Here is a tiny trained network, its code and every weight. The questions are about switching its units off for an input and a class, where a switched-off unit gives its printed mean instead of its output.

import numpy as np


def w(rows, s, z=0):
    codes = np.array(rows[::2]) - 128.0
    scale = np.full(codes.shape[1], s)
    scale[-1] = z or s
    return codes * scale


def f(y):
    return np.maximum(y, 0)


def log_softmax(a):
    a = a - a.max(-1, keepdims=True)
    return a - np.log(np.exp(a).sum(-1, keepdims=True))


def net(x, mask):
    res = np.array(x, float).reshape(1, 6) / 4 @ E
    y = f(res @ A[0][:, :-1].T + A[0][:, -1])
    res = res + np.where(mask, y, B[0][:, -1]) @ B[0][:, :-1]
    return log_softmax(res[-1] @ U[:, :-1].T + U[:, -1])


A, B = {}, {}
E = w([
[116,124,128,122,123,117,128,130,123,129,122],'x0',
[128,129,114,127,126,124,134,131,140,125,139],'x1',
[79,163,218,122,223,45,129,230,38,207,253],'x2',
[213,220,74,223,87,31,32,80,14,13,156],'x3',
[123,116,123,134,124,113,132,129,133,130,129],'x4',
[127,130,135,132,128,136,126,125,126,129,129],'x5',
],0.0066)
A[0] = w([
[168,206,91,216,104,60,71,119,40,29,133,23],'N0',
[137,131,128,113,116,147,136,132,107,128,134,75],'N1',
[148,138,112,133,128,129,137,162,138,135,120,25],'N2',
[106,138,136,108,149,118,122,159,78,161,220,113],'N3',
[74,62,183,52,163,209,204,197,229,218,84,59],'N4',
[167,100,62,125,47,177,114,39,199,86,3,154],'N5',
[132,120,116,106,126,135,120,127,138,111,138,7],'N6',
[101,149,183,128,191,75,128,218,62,182,224,169],'N7',
[120,149,203,105,190,54,115,218,68,206,253,200],'N8',
[62,56,162,51,177,219,184,172,228,233,101,60],'N9',
[163,108,76,118,36,182,133,40,193,70,22,123],'N10',
[191,180,96,199,113,64,59,92,58,32,166,43],'N11',
[162,111,78,114,65,164,121,60,177,93,49,110],'N12',
[93,99,161,86,160,162,192,133,176,180,106,23],'N13',
[123,95,127,128,134,108,132,104,126,127,132,100],'N14',
],0.0049,0.0014)
B[0] = w([
[216,209,69,56,60,24,60,64,67,192,195,224],'N0',
[153,141,156,136,138,133,111,141,112,123,122,128],'N1',
[124,111,133,142,110,119,104,154,123,125,123,128],'N2',
[93,85,183,151,179,158,184,150,172,147,122,184],'N3',
[254,239,27,54,7,34,3,25,46,140,210,239],'N4',
[8,45,213,200,230,233,231,245,226,125,59,216],'N5',
[106,105,141,144,112,117,112,135,137,130,129,128],'N6',
[23,48,206,195,199,205,232,195,180,73,71,236],'N7',
[22,7,203,217,245,243,231,200,221,42,25,255],'N8',
[219,240,69,90,19,33,37,36,40,117,219,239],'N9',
[56,58,223,210,224,200,206,205,184,110,87,211],'N10',
[189,197,78,19,39,76,62,51,78,221,185,221],'N11',
[71,40,149,159,196,165,186,191,166,119,60,189],'N12',
[180,158,84,82,108,72,76,78,101,125,136,183],'N13',
[142,148,93,109,136,149,129,132,133,147,114,128],'N14',
],0.0041,0.0093)
U = w([
[27,74,160,164,247,216,218,254,184,125,60,254],'0',
[231,160,66,91,10,44,41,30,67,136,199,2],'1',
],0.0065,0.00097)

Each question gives the input, the list of numbers given to net, and the class t.
The units are the neurons (one row each of A and B). Each row of codes is followed by its name. A weight is (code - 128) times the scale printed after its matrix; where a second scale follows, it is the last column's (A, B and U).
mask holds one flag per neuron, in row order. A switched-off neuron (its flag False) gives its mean, the last column of its row in B, instead of its output. The means were averaged over made-up inputs and are rounded, as every weight is.
A unit's drop is (log p(t) with every unit on - log p(t) with that unit switched off) / (log p(t) with every unit on - log p(t) with every unit switched off).
The circuit of an input: a set's keep is (log p(t) with only the set's units on - log p(t) with every unit switched off) / (log p(t) with every unit on - log p(t) with every unit switched off). Starting from the 12 units with the biggest drops (on a tie, the unit counted first), units are removed one at a time, each time the one whose removal leaves the highest keep (on an exact tie, the one counted first), for as long as the keep stays at least 0.8.
units of the circuit, in order: the units of the circuit, biggest drop first
top k neurons: the k neurons with the biggest drops, biggest first
drop when u is switched off: that unit's drop, to one decimal
input [-5,6,-6,-7,-7,1], class 1: units of the circuit, in order	[N4]
input [2,6,7,6,3,-2], class 0: top 2 neurons	[N8; N7]
input [1,-8,5,4,-1,3], class 0: top 4 neurons	[N8; N4; N9; N7]
input [4,6,5,4,5,4], class 0: top 3 neurons	[N8; N4; N9]
input [1,8,-5,-7,-5,4], class 1: top 2 neurons	[N4; N9]
input [-6,3,-3,3,-6,4], class 0: top 3 neurons	[N4; N9; N5]
input [3,-2,8,8,5,-1], class 0: top 4 neurons	[N8; N7; N4; N9]
input [-7,-4,-4,-6,-3,8], class 1: top 2 neurons	[N4; N9]
input [0,-5,0,1,3,-6], class 1: top 2 neurons	[N8; N5]
input [-7,-6,7,5,-4,-8], class 0: drop when N8 is switched off	0.3
input [-5,-2,5,-7,-4,1], class 1: drop when N4 is switched off	0.6
input [-7,3,1,-5,0,6], class 1: drop when N10 is switched off	0.0
